In the rows, zero is written as 128.
Here are made-up objects, facts about them, and rows of numbers that follow some of those facts. Name the object behind each unnamed row.

There are 3 kinds of fact about the objects: α, φ, β.
flaril | α droskemes | φ plapur
flopus | β skeluto
boklen | α brutrek | φ trigok
latis | α vamis | φ ploler,sibris
pubru | α sterar | φ plezi | β sutrun
skovum | α flopok | φ pluskir
mimu | α pelis | β skobal
trukon | α pelis | φ trostiklo,plezi
sonin | α brutrek | φ dradar
briski | α mebri | φ plodol,dradar
gigok | α trigok
groklo | α vudo | β mimu,kebro
plisto | α vudo | φ fibek
doflik | α droskemes
ladivol | α baflu | β skitak,trane
kitaflir | α droskemes | β skevogre
kleklol | α tradror | β guzi
fibek | α lebru | β tradror
trate | α pelis | φ dradar,sosku | β briski
plaklus | α baflu | β gravem
gero | α doflik | φ stonas,plezi | β poplen
keplitrus | α lebru
plodol | α lebru | β sibris,trostiklo
dridrem | α skupel
puflus | α sterar
paklir | α baflu | φ tiske,flaril | β zoklo,bifo
bifo | α lebru | φ plapur
klenor | α skitak | β skobal
flaplak | α brutrek | φ dradar | β guzi,plisozu
mebri | α flopus | β nosen,klaplem
kuplel | α flodom | β plabrus
plibas | α flodom
zotan | α dridrem | φ klaplem | β plisto
kasevu | α skevogre | φ sterar,kubrer | β mimu
voflus | α flopok | φ dradar,kubrer
skitak | φ flukir
skaske | α plazil | φ vamis,trane
kezir | α vudo | β vogrun,bifo
steba | α tradror | β plodol
skevogre | α skupel | φ sketrifa | β tradror
medror | α skitak
flopok | α skupel | β klunul
sibris | α flopus | φ ravon,sosku | β kebro
vogrun | α kleklol | φ plezi
drafo | α lebru | φ sketrifa,steba | β keplitrus
trogos | α skupel | φ vukli
vamis | α skupel | β klupluzo
folok | α dridrem | φ bruska,nosen | β gramu,fopir,fibek
lebru | φ moplim | β tiske
plabrus | α skupel | φ briski | β keplitrus
koflin | α droskemes | φ vamis
skobal | α flopok
moplim | α trigok | φ plezi | β kefa
zuklak | α doflik | β stadotus,trate
trane | α skoban | φ moplim | β koflin
sketrifa | α trigok | φ plezi | β plisozu
pleplir | α pelis | φ trobi,plezi
plisozu | α doflik | β fopir
skupel | φ sosku,plezi | β koflin
sutrun | α trigok | φ stinil | β drafo
tiske | α skupel | β stadotus
stulas | α doflik | φ nosen | β puflus,briski
gastul | α plazil | φ trigok,klaplem
skeluto | α kleklol | φ plezi
saram | α baflu | β kefa,poplen
druklagu | α vudo | β skitak,stopli
lomusus | α skupel | φ skeluto,plezi
kagetos | α flopok | φ fliske | β bifo
trobi | α brutrek | β tradror
flukir | α vamis | β groklo,pubru
pluskir | α droskemes | φ plezi | β flodom,pazo
zoklo | α brutrek | β pubru,nolem
niden | α skitak | β stulas,sketrifa,mebri,kagetos
ravon | α brutrek | φ steba,tralal | β ledos
skoban | α skupel | φ vukli | β poplen
zeral | α pazo | φ plezi | β flafla,guzi
dragin | α plazil | φ koflin | β kezir
lesom | α vamis
stonas | α pluskir | φ pubru
klaplem | α kleklol | φ vamis
steva | α vudo | β stadotus,saram,folok
plogrom | α flopok
grodugre | α lebru
nosen | α skupel | φ skeluto,plezi | β skeluto,vogrun,pazo
pazo | β skitak,poplen
sosku | α pluskir | φ kubrer | β kleklol,tradror
lote | α skoban | β tiske,vogrun
guzi | α sterar | φ pubru,droskemes,plezi | β briski
droskemes | β vogrun,poplen
tradror | β druklagu
logrik | α baflu | β poplen
fistar | α plukle | φ trigok
kefa | α flopus | β zotan
kubrer | α mebri | φ skeluto,trostiklo | β fistar
keplor | α droskemes
flazek | α skitak | β tralal
plukle | α tradror | β sosku
meflum | α mebri | φ flukir,zeral
zeskas | α plukle | φ plezi
tatu | α doflik | β moplim
trostiklo | α droskemes | β groklo
stadotus | α plazil | φ plezi | β skupel
trito | α flodom | β nedan,kezir
plapur | α flopok | φ skeluto | β klaplem
pluklel | α kleklol | β klaplem
klunul | α gramu | β kebro
fliske | α gramu | φ steba,vamis,plezi
leplok | α sterar | φ trigok,plezi | β flopok
fepir | α pelis | β kabral
bruska | α gravem | φ voflus | β sterar,lomusus
pupak | α droskemes
tralal | α skoban | φ stulas,vamis | β stulas,plapur,pluskir
gravem | φ skeluto | β flafla,plabrus,stinil
nedan | α trigok | φ stibro | β guzi,saram
vukli | α gramu
padrifis | α brutrek | φ vamis | β mimu,kezir
pelis | α droskemes
flafla | α mebri | β pelis
kludim | α skevogre
kabrik | α lebru
lodron | α gravem | β klunul
fopir | α droskemes | β fibek,vogrun
poplen | α dridrem | φ trigok | β skitak
segrin | α skevogre | φ kubrer,plezi
suske | α mebri | φ stonas
kebro | α pluskir | β kefa,logrik
klupluzo | α flopus | β fopir,gero
trasu | α sterar | φ moplim | β sketrifa
gumul | α kleklol
vudo | α gravem | β zotan
kabral | α kleklol | β trobi,saram
sterar | α droskemes | φ trostiklo | β gero
gramu | α lebru | β kefa,saram
grire | α doflik | β brutrek,sosku
stinil | α gramu | φ fistar,skeluto | β groklo,zuklak
plezi | α gramu | β fopir,zeral,skobal
biran | α vamis
kesis | α pelis | β guzi,kubrer,kebro
brutrek | α droskemes | β ploler,plisto
dudrol | α flodom | β kleklol,koflin
stibro | α baflu | φ dradar,vamis,plezi | β kezir,puflus,flopus,saram,folok
flodom | α gravem | β skupel
klofas | α skevogre | φ trigok,plapur,skeluto,vamis
baflu | α flopus
ledos | α tradror | β skoban
plazil | α lebru | β gravem
stopli | α flopok | φ trostiklo,plezi | β trukon
ploler | α vudo | φ vukli
dradar | α lebru
nolem | α baflu
trigok | α skupel

Some rows with their names:
sibris: [ 97 127 123 127 114  94 137 129  92 115 174 168 131  36 130 117 131 130
 147 146  95 164 131 136 151 151 129  79 124 128 117 143 136 146 109 109
 119]
klunul: [ 97 129 140 120 126 113 141 152  86 129 171 164 119  57 132 121 135 128
 153 143  99 174 134 132 160 154 125  87 120 108 106 159 125 155 131 129
 139]
stadotus: [115 112 138 112 120  85 156 106  78 117 152 162 156  39 142 114 155 133
 145 121 110 128  97  95 127 137 130  65 134 129  82 145 149 158 111 100
  83]
medror: [106 134 146 119 133 101 164 137  73 123 158 130 141  79 128 124 137 135
 140  93  98 146 144 117 162 157 134  85 127 109  80 166 129 170 126 103
  85]
kabral: [108 137 142 101 121 108 145 126  93 137 173 146 124  88 133 115 150 128
 134 106  98 154 121 130 150 143 122  86 122 103 106 178 130 178 123 112
 112]
kezir: [110 112 158 102 133  92 171 143  79 147 174 157 136  63 155 118 159 127
 135 108 123 144 114 100 123 136 123  74 111 106  73 178 150 168 139  91
  80]
nedan: [102 112 125 106 105  84 140 120  72 122 152 152 121  42 140 124 150 128
 120 132  91 151 112 136 132 160 121  60 140 130 126 175 131 122 122  87
 111]
pluskir: [125 116 197 147 130  69 180 105  86  92 175 208 171  65 119 108 116 149
 133 131 100 121 114 100 138 121 117  72  98 155  82 128 142 204  94 104
  78]
kubrer: [112 125 124 120 111  77 156 104  79  99 148 165 148  57 121 126 146 147
 156 121 104 130 105 135 126 145 127  68 129 128  91 155 129 176 115 107
  96]
doflik: [121 135 218 136 148  94 171 127  65 101 182 164 164  88 134 134 102 135
 132  99  94 135 156 116 163 145 142  96 106 120  78 147 127 206 107 112
 104]
flopok: [146 127 180 128 121  79 157 110  46 143 161 120 130  76 127 123 140 147
  91 132  94 155 108 134 147 174  93  73 136 126 139 188 126 153 110 125
 124]
keplor: [ 98 136 172 127 152 107 168 125  82 110 186 168 155  89 135 137 122 134
 145 103  93 137 152 121 164 138 138  89 111 113  56 152 122 190 128 109
  74]
trate: [ 90 121 169 110 133  89 156 105  93 110 187 200 156  25 158 143 107 126
 144 118 101 137 125 122 125 143 157  70 114 126  71 114 119 190 115  76
  95]
gramu: [112 124 185 144 100  85 157 127  96 101 161 166 132  88 128 102 115 145
 141 108  93 168 135 121 156 144 106  86  96 101 127 154 149 163 120 105
 156]
trobi: [121 150 128 101 121  98 155  57 126 138 186 184 121 118  84 138 136 171
 179  98  83 127 103 123 169 105 114  87 116 148 102 123 134 210  57 103
  41]
ladivol: [104 128 155 117 124  94 159 130  81 121 169 156 136  89 143 105 160 134
 118  99 100 147 122 115 143 133 116  69 126 106  78 183 125 164 135  93
  88]
flodom: [138 134 202 130 126  74 165 105  74 140 170 143 146  76 133 122 128 142
 125 107 101 152 125 103 122 149 119  91 124 113 102 161 147 161 103 114
 111]
pubru: [130 141 131 106 149  85 164 113  98 120 168 185 166  43 123 125 130 130
 150 141 110 140 114 116 137 120 139  96 127 137  67 136 145 208  90 117
  78]
gumul: [113 135 146 122 145 109 152 120  61 136 169 124 136  75 136 133 141 130
 125 106  99 140 132 128 169 153 134  82 131 113  74 177 118 159 122 115
  75]
gastul: [ 97 119 137 128 137  94 140 125  78  94 158 133 153  76 144 144 135 131
 134 106  76 125 138  96 151 131 148  91 132 135  99 147 139 126 112  83
  79]
vudo: [133 134 193 126 121  84 157 128  81 122 171 156 132  89 124 115 130 150
 127 113  96 147 125 124 141 145 105  78 114 120 114 163 134 166 119 106
 127]

Name these rows:
No name comes twice in this set of rows, the named rows included.
[102 101 139 135 110  91 123 120  59  80 139 109 148  66 136 135 151 134
 126 106  76 125 106  99 146 141 129  68 132 141 105 167 140 102 122  77
  86] | klofas
[ 75 131 174 140 124 124 147 130 118  99 189 205 134  83 133 122 126 138
 147 147  84 171 137 147 180 134 104  91  91 114  83 148 123 193 132 136
 136] | kebro
[137 134 157 117  66  65 172 124  78 119 156 147 144  80 141  60 134 104
  46  89  91 174 129 122 137 144  96  61 134  99 113 204 136 144 120  96
  99] | skoban
[149 108 142 102  98  67 143 100  68 130 145 136 114  87  75  99 121 145
 115  85  88 126  72 100 155 142 115  55 108 137 173 146 126 159  77  71
  92] | skevogre
[126 146 161 114  88  70 185 143 105 104 161 169 159 103 146  71 133 106
  98  76 104 170 144 108 119 116 113  90 118  83  82 175 149 165 131  92
 102] | pazo
[ 95 105 145 108 101  72 160 138  72 138 159 144 118  53 146 125 149 136
 129 107  99 131 116 133 124 170 123  30 109 107 121 175 122 132 148  70
 103] | plabrus
[ 84 132 166 127 116 110 136 121  87 125 178 162 119  65 140 135 150 141
 158 138 106 155 114 139 147 155 109  85 119 109 101 164 138 161 129 120
 135] | groklo
[109 120 111 117 115  71 161 121  45 109 144 125 138  48 128 134 140 136
 138 101  92 122 127 138 139 169 145  41 134 121 110 171 111 132 125  78
  87] | voflus
[109 135 113 127 155  54 191 144  70 112 156 157 149  77 107 144 133 151
 153 100  90 132 145 163 122 163 139  67 114 114 104 177 112 171 153  83
  75] | dradar
[125 144 129  83 118  99 150 115  96 162 168 137 106 109  85 122 129 135
 154  69  97 126  91 111 164 128 137  84 106 100 112 157 119 197  99  76
  89] | fibek
[107 150 138 106  83  85 157 114 105 110 168 160 154 105 141  84 138 106
 101  87  90 174 132 128 132 124 119  93 144  84  77 184 123 165 124  97
 102] | logrik
[ 81 129 152 137 103 110 142 135  99 104 167 164 123  86 124 108 141 141
 160 114  98 163 128 133 156 147 109  73 102  98 104 165 130 160 134 104
 142] | kefa
[ 92 143 172 141 124  94 176 104 111 141 197 173 130  89 142 130 134 161
 174 112  98 142 153 107 147 131 121  95 103 108  70 142 156 182 111 120
  57] | zoklo
[120 148 189 146 124  81 189 113  95 143 194 170 143  88 131 123 110 148
 155 110 100 155 171 110 158 137 117 101 103 117  98 129 156 179  91 120
  79] | brutrek

Now the same objects, written a new way:
Some rows with their names:
fibek: [156 117 112 112 113 122 114 105  95 126 121 133 164 148 109 116 157 100
  99 131 137  50 137  94 126 110 107 172 120  90 107 147  84]
droskemes: [129  91 134 108 109 117  84 105 120 136 153 128  76  85 125 124 185  70
 110 145 149  96 140 129 105 109 100 161 128  74 116 153  21]
puflus: [125 135 121 103 107 111  71 108 104 145 169 110  63 132 127 119 183  92
  98 132 143  73 131 123 115  95 114 165 108  75 144 150  86]
boklen: [115 134 109  73 115 124  67 105 122 137 138  94  87 140 112 102 227  99
 106 124 146  65 142 133  81 118 120 173 124  66 158 138  73]
skitak: [144 127  87  95 113 116  86  85 112 140 135 135  93 167 104 123 140 119
 110 137 145 134 144 122 137 109 113 158 126  79 125 154  62]
plisozu: [118 130 148 115 103 119  95 105 107 141 175 114 106  98 129 122 186  73
 104 140 149  60 126 107 124 103 109 168 106  80 111 155  68]
pluklel: [138 143 108 115 108 126 102  87 104 137 160 117 171 139 114 114 164  96
  96 136 148  89 137 104 116 110 106 163 119  83 130 148  82]
kezir: [131 134 105 117 109 125 108  79 113 134 156 114 168 137 109 113 168 102
  98 137 150  90 135 100 120 112 101 165 117  81 122 151  79]
drafo: [136 143 110 106 106 128  97  82 106 136 153 115 166 141 106 114 167  96
 100 134 150  99 136 101 135 118 116 164 113  82 113 150  78]
sketrifa: [143 146  67 119  89 129 121  64 102 139 170 101 204 181  89 109 102 108
 112 130 148  91 149  88 179 129 134 162 137  91 107 150  78]
flafla: [139 135 106 115 110 130 109  87 107 135 160 118 157 146 115 119 164  94
  95 141 145  99 139  99 122 112 109 162 112  83 126 150  77]
logrik: [147 141 112 111 105 118  79  84 101 132 165 127 178 131 118 109 146  86
 103 136 154 115 142 109  81 107 102 162 144  87 130 150  54]
mebri: [143 107 102 113 116 129 116  87 114 136 141 134 128 139 112 128 162 100
 101 147 143 111 143 117 137 117 103 156 108  79 118 151  42]
zuklak: [118 132 145 115 102 120  93 102 104 144 183 113 109  99 131 122 184  71
  99 139 150  66 127 109 126 103 111 164 104  80 117 153  69]
steba: [141 136 107 115 107 127 102  87 107 134 152 116 165 142 113 116 163  96
  93 136 146  90 139 107 116 112 106 162 117  82 125 148  79]
pupak: [126 131 119 103 107 111  73 108 106 145 167 110  65 134 123 115 186  91
  98 130 144  65 133 124 111  96 112 165 108  73 144 148  80]
skevogre: [169 118  83 104 111 129 139  88  90 125  98 148 176 188  88 125 115 116
 107 131 134  97 148 103 173 123 116 161 128  93  94 150  57]
stonas: [124 136 116  91 105 112  67 107 104 145 160 110  70 136 117 115 187  90
 107 128 147  77 131 118 134 103 125 166 109  73 131 150  83]
flodom: [137 109 103 114 113 132 122  84 119 137 146 128 132 140 109 127 164  98
  98 147 144 114 143 116 142 117 104 157 113  79 117 152  47]
lesom: [151 162  66 112 109 123 117  73  99 139 158 125 166 213  94 111 108 140
  92 126 142 111 144 111 132 106 111 158 128  86 146 149 102]
trostiklo: [129 114 138 113 108 120  83 101  93 142 170 112 115  92 118 111 201  71
  91 129 150  61 130 117 111 107 109 162  93  73 119 147  58]

Which object is each row?
No name comes twice in this set of rows, the named rows included.
[116 141 122  90 116 114  62  97  99 144 165 120  57 127 113 108 193  93
  97 129 148  67 133 120 127 100 117 164 107  80 125 150  90] | flaril
[161 157  77 112  86 128 105  71  79 142 172 108 211 184  97 109  92  91
 106 122 146 109 152 104 159 128 142 155 132  93 120 145  67] | moplim
[127 126 141 108  91 103  49  94 103 144 181 112 107  87 132 114 159  58
 128 142 159  91 137 101 113 109 121 167 135  86 100 158  46] | gero
[140 128 107 108 109 139 126 101 112 130 161 129 125 152 115 131 155  77
  93 151 136 105 146 105 153 111 112 158 124  86 131 150  65] | kleklol
[121 158 118  94  92 115  57 101 132 133 152 109  52 116 121 120 190  91
  79 118 141  97 130 121 112 106 120 166 118  71 104 154 117] | koflin
[163  93 114 110 115 124 124 105  99 127 102 146 132 148 108 128 150  95
 104 137 133  68 142 110 145 115 104 166 121  86 102 147  53] | tradror
[137 141  89  92 109 123  88  94 103 140 162 118 129 184 101 119 155 104
 100 139 144 136 138  89 170  99 129 163 113  74 151 154 100] | briski
[132 143 110 103 124 136  89  69  92 139 165 127 159 133 101 104 179  99
  93 136 153  82 139 109 137 117 114 157 104  91 103 148  75] | stinil
[137 147  97 112  91 132  84  84 107 139 186  91 163 153 114 113 148  76
 110 146 143  78 146  76 164 120 137 165 125  88 119 150  94] | zeral
[119 112 132 112 105 118  94 104 116 135 156 111 110  95 121 115 203  78
 101 138 150  54 130 104 116 106 103 171 112  77 114 153  68] | fopir
[151 150  84 119 108 133 131  72  95 134 157 122 215 182  96 112 125 121
  91 127 148 109 143 106 132 117 106 157 122  88 127 148  75] | flukir

